Below are the code and all the weights of a small trained network. Each question names an input and a class and asks about switching units off, where a switched-off unit gives its printed mean instead of its output.

import numpy as np


def w(rows, s, z=0):
    codes = np.array(rows[::2]) - 128.0
    scale = np.full(codes.shape[1], s)
    scale[-1] = z or s
    return codes * scale


def f(y):
    return np.maximum(y, 0)


def log_softmax(a):
    a = a - a.max(-1, keepdims=True)
    return a - np.log(np.exp(a).sum(-1, keepdims=True))


def net(x, mask):
    res = np.array(x, float).reshape(1, 8) / 4 @ E
    y = f(res @ A[0][:, :-1].T + A[0][:, -1])
    res = res + np.where(mask, y, B[0][:, -1]) @ B[0][:, :-1]
    return log_softmax(res[-1] @ U[:, :-1].T + U[:, -1])


A, B = {}, {}
E = w([
[117,115,131,132,141,123],'x0',
[84,81,230,113,61,208],'x1',
[74,253,183,129,215,154],'x2',
[120,125,128,132,131,125],'x3',
[119,119,130,132,136,124],'x4',
[132,132,127,127,124,130],'x5',
[125,121,129,130,136,127],'x6',
[216,126,207,219,109,48],'x7',
],0.016)
A[0] = w([
[220,76,76,210,69,2,209],'n0',
[128,19,132,138,48,135,133],'n1',
[141,186,220,181,203,112,24],'n2',
[94,45,42,62,71,112,213],'n3',
[119,204,83,67,211,138,199],'n4',
[199,126,27,134,193,64,220],'n5',
[15,183,143,59,154,239,102],'n6',
[126,148,96,49,131,116,80],'n7',
[102,42,11,65,98,176,232],'n8',
[122,160,20,168,188,83,254],'n9',
[130,181,223,214,122,71,86],'n10',
[84,179,180,76,144,219,118],'n11',
[110,87,225,121,92,202,143],'n12',
],0.012,0.0076)
B[0] = w([
[133,54,51,117,44,119,252],'n0',
[172,107,180,137,75,161,194],'n1',
[163,179,130,94,138,51,181],'n2',
[170,176,147,110,104,108,212],'n3',
[118,142,84,143,195,177,201],'n4',
[131,104,62,120,162,74,231],'n5',
[35,72,92,84,123,105,199],'n6',
[127,145,144,163,164,139,153],'n7',
[167,217,146,70,136,36,223],'n8',
[140,170,79,147,181,153,222],'n9',
[179,154,160,102,72,92,187],'n10',
[87,98,95,51,131,111,176],'n11',
[85,112,186,118,5,132,180],'n12',
],0.014,0.034)
U = w([
[185,230,97,119,145,57,209],'0',
[73,10,71,95,99,97,220],'1',
[105,196,237,61,83,79,100],'2',
[165,37,212,208,53,176,18],'3',
[54,192,89,142,222,207,4],'4',
],0.012,0.0034)

Each question gives the input, the list of numbers given to net, and the class t.
The units are the neurons (one row each of A and B). Each row of codes is followed by its name. A weight is (code - 128) times the scale printed after its matrix; where a second scale follows, it is the last column's (A, B and U).
mask holds one flag per neuron, in row order. A switched-off neuron (its flag False) gives its mean, the last column of its row in B, instead of its output. The means were averaged over made-up inputs and are rounded, as every weight is.
A unit's drop is (log p(t) with every unit on - log p(t) with that unit switched off) / (log p(t) with every unit on - log p(t) with every unit switched off).
The circuit of an input: a set's keep is (log p(t) with only the set's units on - log p(t) with every unit switched off) / (log p(t) with every unit on - log p(t) with every unit switched off). Starting from the 12 units with the biggest drops (on a tie, the unit counted first), units are removed one at a time, each time the one whose removal leaves the highest keep (on an exact tie, the one counted first), for as long as the keep stays at least 0.8.
units of the circuit, in order: the units of the circuit, biggest drop first
unit that matters most: the unit with the biggest drop
k most important neurons: the k neurons with the biggest drops, biggest first
drop when u is switched off: that unit's drop, to one decimal
input [3,2,5,3,2,-3,-6,-5], class 1: units of the circuit, in order : (n6)
input [8,-3,7,-6,1,7,-5,0], class 4: units of the circuit, in order : (n8 n4)
input [0,1,-5,8,2,-4,3,1], class 3: 3 most important neurons : (n1 n6 n5)
input [-8,1,0,-3,5,-6,4,1], class 3: units of the circuit, in order : (n8 n5 n6)
input [2,4,3,2,8,-2,-1,1], class 2: 2 most important neurons : (n0 n5)
input [0,0,7,-2,1,-1,0,-7], class 4: 2 most important neurons : (n4 n0)
input [-1,-5,-7,5,3,1,-1,0], class 0: 3 most important neurons : (n8 n3 n6)
input [5,4,8,-4,3,0,7,0], class 1: 2 most important neurons : (n6 n8)
input [-1,-2,0,0,-1,0,-6,4], class 1: 2 most important neurons : (n8 n0)
input [-7,1,7,-6,0,1,-2,5], class 2: 2 most important neurons : (n9 n5)
input [-8,4,-8,-8,1,2,8,0], class 2: 2 most important neurons : (n8 n3)
input [-6,1,-8,-5,6,6,1,-2], class 2: 3 most important neurons : (n8 n1 n9)
input [7,-2,-1,-4,0,0,4,6], class 1: 2 most important neurons : (n0 n8)
input [2,1,-5,6,-3,-8,-5,7], class 3: 2 most important neurons : (n1 n6)
input [3,2,4,-4,-3,-1,3,-4], class 1: unit that matters most : n6
input [-4,0,-8,5,-1,7,2,-3], class 0: 2 most important neurons : (n8 n12)
input [-7,-4,8,2,-3,0,-2,-7], class 4: drop when n5 is switched off : 0.0
input [-1,5,4,1,8,0,1,5], class 2: drop when n9 is switched off : 0.0
input [-1,-8,-5,6,-1,-4,-1,7], class 1: drop when n0 is switched off : 0.6
input [-7,-6,-6,4,-4,-3,-6,1], class 1: unit that matters most : n0
